Below are the code and all the weights of a small trained network. Each question names an input and a class and asks about switching units off, where a switched-off unit gives its printed mean instead of its output.

import numpy as np


def w(rows, s, z=0):
    codes = np.array(rows[::2]) - 128.0
    scale = np.full(codes.shape[1], s)
    scale[-1] = z or s
    return codes * scale


def norm(h):
    return h / np.sqrt((h * h).mean(-1, keepdims=True) + 1e-5)


def f(y):
    return y / 2 * (1 + np.tanh(0.7978845608 * (y + 0.044715 * y**3)))


def log_softmax(a):
    a = a - a.max(-1, keepdims=True)
    return a - np.log(np.exp(a).sum(-1, keepdims=True))


def net(x, mask):
    res = np.array(x, float).reshape(1, 2) / 4 @ E
    u = 0
    for l in range(3):
        y = f(norm(res) @ A[l][:, :-1].T + A[l][:, -1])
        res = res + np.where(mask[u : u + 4], y, B[l][:, -1]) @ B[l][:, :-1]
        u += 4
    return log_softmax(norm(res)[-1] @ U[:, :-1].T + U[:, -1])


A, B = {}, {}
E = w([
[3,158,100],'x0',
[144,74,85],'x1',
],0.014)
A[0] = w([
[179,67,68,16],'L0N1',
[105,100,41,178],'L0N2',
[134,62,150,191],'L0N3',
[63,5,131,249],'L0N4',
],0.012,0.0013)
B[0] = w([
[180,78,190,230],'L0N1',
[120,114,96,231],'L0N2',
[11,172,100,170],'L0N3',
[61,97,68,253],'L0N4',
],0.012,0.0038)
A[1] = w([
[79,131,96,165],'L1N1',
[124,193,4,171],'L1N2',
[78,145,154,246],'L1N3',
[173,107,92,250],'L1N4',
],0.012,0.0017)
B[1] = w([
[203,79,70,253],'L1N1',
[177,39,25,250],'L1N2',
[170,163,133,237],'L1N3',
[11,163,173,206],'L1N4',
],0.012,0.0029)
A[2] = w([
[104,163,128,176],'L2N1',
[184,134,153,153],'L2N2',
[59,94,4,149],'L2N3',
[179,104,129,2],'L2N4',
],0.018,0.0019)
B[2] = w([
[186,69,234,136],'L2N1',
[88,186,32,164],'L2N2',
[96,174,2,251],'L2N3',
[24,141,116,136],'L2N4',
],0.0082,0.014)
U = w([
[128,99,1,238],'0',
[207,174,161,217],'1',
[161,6,152,2],'2',
],0.021,0.0019)

Each question gives the input, the list of numbers given to net, and the class t.
The units are the neurons (one row each of A and B). Each row of codes is followed by its name. A weight is (code - 128) times the scale printed after its matrix; where a second scale follows, it is the last column's (A, B and U).
mask holds one flag per neuron, layer by layer. A switched-off neuron (its flag False) gives its mean, the last column of its row in B, instead of its output. The means were averaged over made-up inputs and are rounded, as every weight is.
A unit's drop is (log p(t) with every unit on - log p(t) with that unit switched off) / (log p(t) with every unit on - log p(t) with every unit switched off).
The circuit of an input: a set's keep is (log p(t) with only the set's units on - log p(t) with every unit switched off) / (log p(t) with every unit on - log p(t) with every unit switched off). Starting from all 12 units, units are removed one at a time, each time the one whose removal leaves the highest keep (on an exact tie, the one counted first), for as long as the keep stays at least 0.8.
units of the circuit, in order: the units of the circuit, biggest drop first
unit that matters most: the unit with the biggest drop
k most important neurons: the k neurons with the biggest drops, biggest first
top k neurons in layer l: the k neurons of layer l with the biggest drops, biggest first
drop when u is switched off: that unit's drop, to one decimal
input [-2,2], class 2: unit that matters most => L2N3
input [-3,-3], class 1: 3 most important neurons => [L1N2 L2N3 L1N1]
input [-6,4], class 2: 2 most important neurons => [L2N3 L0N1]
input [-1,2], class 2: units of the circuit, in order => [L0N1 L2N3]
input [-7,-5], class 1: units of the circuit, in order => [L2N3 L1N2]
input [-2,-2], class 1: units of the circuit, in order => [L1N2 L2N3]
input [-1,-1], class 1: units of the circuit, in order => [L0N4 L1N2 L2N3]
input [-8,4], class 2: 4 most important neurons => [L0N1 L2N3 L1N3 L2N4]
input [0,-2], class 1: 2 most important neurons => [L0N4 L1N2]
input [-6,7], class 2: units of the circuit, in order => [L2N3 L0N1]
input [2,-3], class 1: top 3 neurons in layer 0 => [L0N4 L0N2 L0N3]
input [-8,2], class 1: top 2 neurons in layer 2 => [L2N3 L2N2]
input [-3,-4], class 1: 2 most important neurons => [L1N2 L2N3]
input [-7,4], class 2: units of the circuit, in order => [L2N3]
input [-7,6], class 2: drop when L2N3 is switched off => 2.2
input [-8,5], class 2: drop when L0N1 is switched off => 2.1
input [-4,5], class 2: drop when L2N2 is switched off => 0.0
input [-3,-8], class 1: drop when L2N3 is switched off => 0.1
